Below is a small trained network, with its code and all its weights. Each question gives an input and a target symbol and asks what happens when units are switched off, that is, made to give their printed mean instead of their output.

import numpy as np


def w(rows, s, z=0):
    codes = np.array(rows[::2]) - 128.0
    scale = np.full(codes.shape[1], s)
    scale[-1] = z or s
    return codes * scale


def norm(h):
    return h / np.sqrt((h * h).mean(-1, keepdims=True) + 1e-5)


def softmax(a):
    e = np.exp(a - a.max(-1, keepdims=True))
    return e / e.sum(-1, keepdims=True)


def log_softmax(a):
    a = a - a.max(-1, keepdims=True)
    return a - np.log(np.exp(a).sum(-1, keepdims=True))


def net(x, mask):
    ids = ['βδεηλμπφψ'.index(c) for c in x.split()]
    T = len(ids)
    res = E[ids] + P[:T]
    u = 0
    for l in range(3):
        r = norm(res)
        for j in range(2):
            rows = slice(3 * j, 3 * j + 3)
            q, k, v = (r @ M[l][rows].T for M in (Q, K, V))
            z = softmax(np.where(np.tri(T) > 0, q @ k.T / 3**0.5, -1e9)) @ v
            o = O[l][rows]
            res = res + np.where(mask[u + j], z, o[:, -1]) @ o[:, :-1]
        u += 2
    return log_softmax(norm(res)[-1] @ U[:, :-1].T + U[:, -1])


Q, K, V, O = {}, {}, {}, {}
E = w([
[111,136,85,75,105,114,98,108,115,169],'β',
[150,135,205,123,139,190,242,108,229,150],'δ',
[88,98,152,163,131,136,114,81,131,175],'ε',
[100,75,118,161,134,134,100,63,92,87],'η',
[10,68,69,149,34,148,147,91,127,3],'λ',
[133,38,140,99,145,100,112,127,119,162],'μ',
[147,136,53,28,122,189,189,138,195,117],'π',
[114,108,93,128,179,66,176,113,134,162],'φ',
[142,74,138,110,187,114,144,72,140,120],'ψ',
],0.019)
P = w([
[91,133,125,144,159,178,66,173,81,87],'0',
[201,152,97,141,86,86,107,87,98,147],'1',
[43,98,164,60,125,107,107,56,125,234],'2',
[169,7,151,134,198,179,245,107,49,100],'3',
[242,133,98,143,82,74,115,97,132,134],'4',
[46,80,185,69,113,119,68,58,169,244],'5',
],0.016)
Q[0] = w([
[185,176,149,177,96,94,95,138,104,60],'L0H1',
[168,68,84,184,110,188,193,163,3,110],'L0H1',
[110,112,95,254,94,144,122,146,57,148],'L0H1',
[103,175,155,135,97,123,65,119,191,142],'L0H2',
[147,205,101,176,87,130,147,114,75,145],'L0H2',
[144,182,151,134,106,114,134,182,187,98],'L0H2',
],0.0088)
K[0] = w([
[44,179,192,221,14,90,178,119,111,47],'L0H1',
[243,55,158,178,64,54,225,145,235,98],'L0H1',
[160,107,63,123,27,91,255,34,145,145],'L0H1',
[5,59,153,118,207,164,100,127,121,203],'L0H2',
[71,207,161,148,149,107,40,167,96,35],'L0H2',
[147,180,157,151,197,193,135,205,99,155],'L0H2',
],0.006)
V[0] = w([
[207,89,48,154,91,103,127,1,89,155],'L0H1',
[113,137,113,115,158,137,147,228,72,72],'L0H1',
[126,186,166,143,155,141,126,135,79,109],'L0H1',
[194,145,213,153,160,180,87,162,147,108],'L0H2',
[162,152,139,159,28,69,83,158,71,54],'L0H2',
[102,85,143,134,215,179,98,252,146,103],'L0H2',
],0.0072)
O[0] = w([
[171,102,97,95,182,20,162,126,113,191,254],'L0H1',
[108,182,169,145,141,162,40,99,112,37,116],'L0H1',
[176,124,130,189,161,116,91,57,167,159,78],'L0H1',
[131,127,88,49,156,211,106,46,28,116,47],'L0H2',
[124,127,222,44,171,87,96,117,131,84,97],'L0H2',
[132,219,92,143,36,110,254,143,49,154,31],'L0H2',
],0.0086,0.0054)
Q[1] = w([
[7,169,174,76,138,161,164,142,127,142],'L1H1',
[194,168,172,154,118,145,115,167,108,125],'L1H1',
[47,91,223,114,158,170,161,188,156,134],'L1H1',
[124,114,174,150,146,204,209,112,119,171],'L1H2',
[113,190,167,100,102,103,56,150,138,156],'L1H2',
[92,91,183,84,140,117,105,148,133,169],'L1H2',
],0.013)
K[1] = w([
[139,184,116,130,147,87,51,109,57,163],'L1H1',
[149,186,150,143,159,171,136,93,176,110],'L1H1',
[148,138,202,142,211,118,58,172,38,156],'L1H1',
[206,141,174,63,127,164,129,122,167,186],'L1H2',
[8,117,160,142,192,131,131,115,119,116],'L1H2',
[155,116,177,153,145,143,92,145,59,206],'L1H2',
],0.011)
V[1] = w([
[115,128,2,18,166,135,94,138,112,107],'L1H1',
[73,98,121,178,117,48,78,143,88,119],'L1H1',
[176,168,215,173,180,126,109,98,59,213],'L1H1',
[127,147,60,114,93,42,140,115,133,146],'L1H2',
[99,76,171,120,138,43,110,86,64,194],'L1H2',
[127,101,139,122,185,128,142,181,129,150],'L1H2',
],0.0096)
O[1] = w([
[228,73,175,85,206,161,112,121,98,210,191],'L1H1',
[100,198,174,248,70,170,76,219,43,134,196],'L1H1',
[62,36,2,214,67,136,166,178,80,68,158],'L1H1',
[180,228,148,170,43,101,104,153,77,190,125],'L1H2',
[139,211,169,165,105,197,160,99,120,98,254],'L1H2',
[97,103,58,188,133,22,166,108,104,81,113],'L1H2',
],0.0088,0.0063)
Q[2] = w([
[61,97,156,117,144,114,166,159,180,96],'L2H1',
[15,191,206,121,119,124,57,120,161,183],'L2H1',
[234,128,118,108,127,121,119,178,113,98],'L2H1',
[153,186,120,100,144,94,134,179,134,70],'L2H2',
[7,154,74,120,93,84,143,36,173,167],'L2H2',
[199,114,81,141,191,96,146,176,73,91],'L2H2',
],0.012)
K[2] = w([
[122,72,148,132,213,145,132,133,145,79],'L2H1',
[40,180,149,142,129,246,71,155,62,68],'L2H1',
[189,102,211,138,86,127,118,101,196,150],'L2H1',
[92,85,185,161,95,113,156,169,152,188],'L2H2',
[20,128,95,127,162,227,117,174,99,113],'L2H2',
[182,39,136,174,71,97,131,87,198,120],'L2H2',
],0.011)
V[2] = w([
[132,41,121,72,142,141,228,171,175,84],'L2H1',
[31,137,149,178,212,246,109,130,109,111],'L2H1',
[21,83,192,143,16,158,89,78,178,197],'L2H1',
[2,124,220,84,54,181,165,150,72,108],'L2H2',
[131,146,86,216,152,154,243,103,174,235],'L2H2',
[67,178,106,216,104,95,104,36,74,124],'L2H2',
],0.0088)
O[2] = w([
[134,68,174,141,68,49,121,125,178,145,111],'L2H1',
[243,199,40,124,182,126,92,174,151,163,187],'L2H1',
[243,159,171,47,84,191,90,89,49,111,122],'L2H1',
[62,22,237,155,72,8,159,98,124,112,236],'L2H2',
[112,189,182,55,123,162,77,155,127,230,1],'L2H2',
[97,81,125,49,249,134,175,109,172,143,87],'L2H2',
],0.011,0.0044)
U = w([
[144,112,99,157,185,193,111,113,145,54,104],'β',
[145,118,95,120,64,91,82,214,139,159,122],'δ',
[188,92,139,57,140,141,149,75,138,173,104],'ε',
[152,96,9,131,187,86,181,108,139,163,2],'η',
[175,132,114,130,102,95,233,115,64,127,142],'λ',
[95,119,172,125,125,83,113,90,207,63,190],'μ',
[186,188,159,134,134,133,78,159,90,123,152],'π',
[65,117,119,80,144,202,105,90,78,151,139],'φ',
[75,184,121,145,161,106,120,202,168,160,190],'ψ',
],0.014,0.0065)

Each question gives the input, a string of symbols that net reads in full, and the target symbol t.
The units are the heads (3 rows each of Q, K, V and O). Each row of codes is followed by its name. A weight is (code - 128) times the scale printed after its matrix; where a second scale follows, it is the last column's (O and U).
mask holds one flag per head, layer by layer. A switched-off head (its flag False) gives its mean, the last column of its rows in O, instead of its output. The means were averaged over made-up inputs and are rounded, as every weight is.
A unit's drop is (log p(t) with every unit on - log p(t) with that unit switched off) / (log p(t) with every unit on - log p(t) with every unit switched off).
The circuit of an input: a set's keep is (log p(t) with only the set's units on - log p(t) with every unit switched off) / (log p(t) with every unit on - log p(t) with every unit switched off). Starting from all 6 units, units are removed one at a time, each time the one whose removal leaves the highest keep (on an exact tie, the one counted first), for as long as the keep stays at least 0.8.
circuit, biggest first: the units of the circuit, biggest drop first
most important unit: the unit with the biggest drop
which heads matter: for each layer, one digit per head in row order, 1 if its drop is at least 0.15 and else 0, layers parted by /
input π φ ε φ η η, target π: circuit, biggest first	(L1H1 L2H1)
input η π ψ φ φ π, target η: circuit, biggest first	(L2H1 L2H2)
input ε ε μ μ, target φ: which heads matter	10 / 01 / 11
input μ λ β η, target μ: circuit, biggest first	(L0H2)
input μ η π, target μ: circuit, biggest first	(L2H2 L0H1)
input μ η μ η η, target η: circuit, biggest first	(L0H1 L2H2 L2H1)
input ε ε π ε, target φ: which heads matter	11 / 01 / 11
input β π δ π η ε, target β: which heads matter	10 / 00 / 11
input ε β φ β η η, target ε: which heads matter	10 / 00 / 11
input η β μ β, target π: circuit, biggest first	(L1H2 L2H2)
input μ μ β μ ε, target λ: circuit, biggest first	(L0H1 L1H2)
input μ η β η, target β: circuit, biggest first	(L0H2 L2H2)
input η μ η δ λ, target π: which heads matter	00 / 10 / 00
input ψ λ ε μ μ δ, target ψ: most important unit	L0H2
input μ ε π, target μ: circuit, biggest first	(L0H1 L2H2)
input η μ δ, target η: which heads matter	01 / 00 / 11
input μ ε μ μ μ, target δ: which heads matter	11 / 00 / 11
input η ε δ, target η: which heads matter	11 / 00 / 11
input λ ε β φ μ μ, target λ: which heads matter	00 / 01 / 11
input λ π μ δ μ, target μ: most important unit	L1H1
input μ μ δ ψ μ, target μ: which heads matter	00 / 10 / 00
input β η η, target β: circuit, biggest first	(L2H1 L0H1 L2H2)
input η η η δ, target β: circuit, biggest first	(L2H2 L0H2)
input λ β μ η, target π: which heads matter	00 / 01 / 00
input ε μ η, target ε: which heads matter	11 / 00 / 11
input π β η μ μ π, target π: which heads matter	00 / 10 / 00
input μ μ ε π β, target ε: circuit, biggest first	(L1H1)
input η μ δ μ λ μ, target η: which heads matter	00 / 00 / 11
input λ δ μ λ μ, target π: which heads matter	00 / 10 / 01
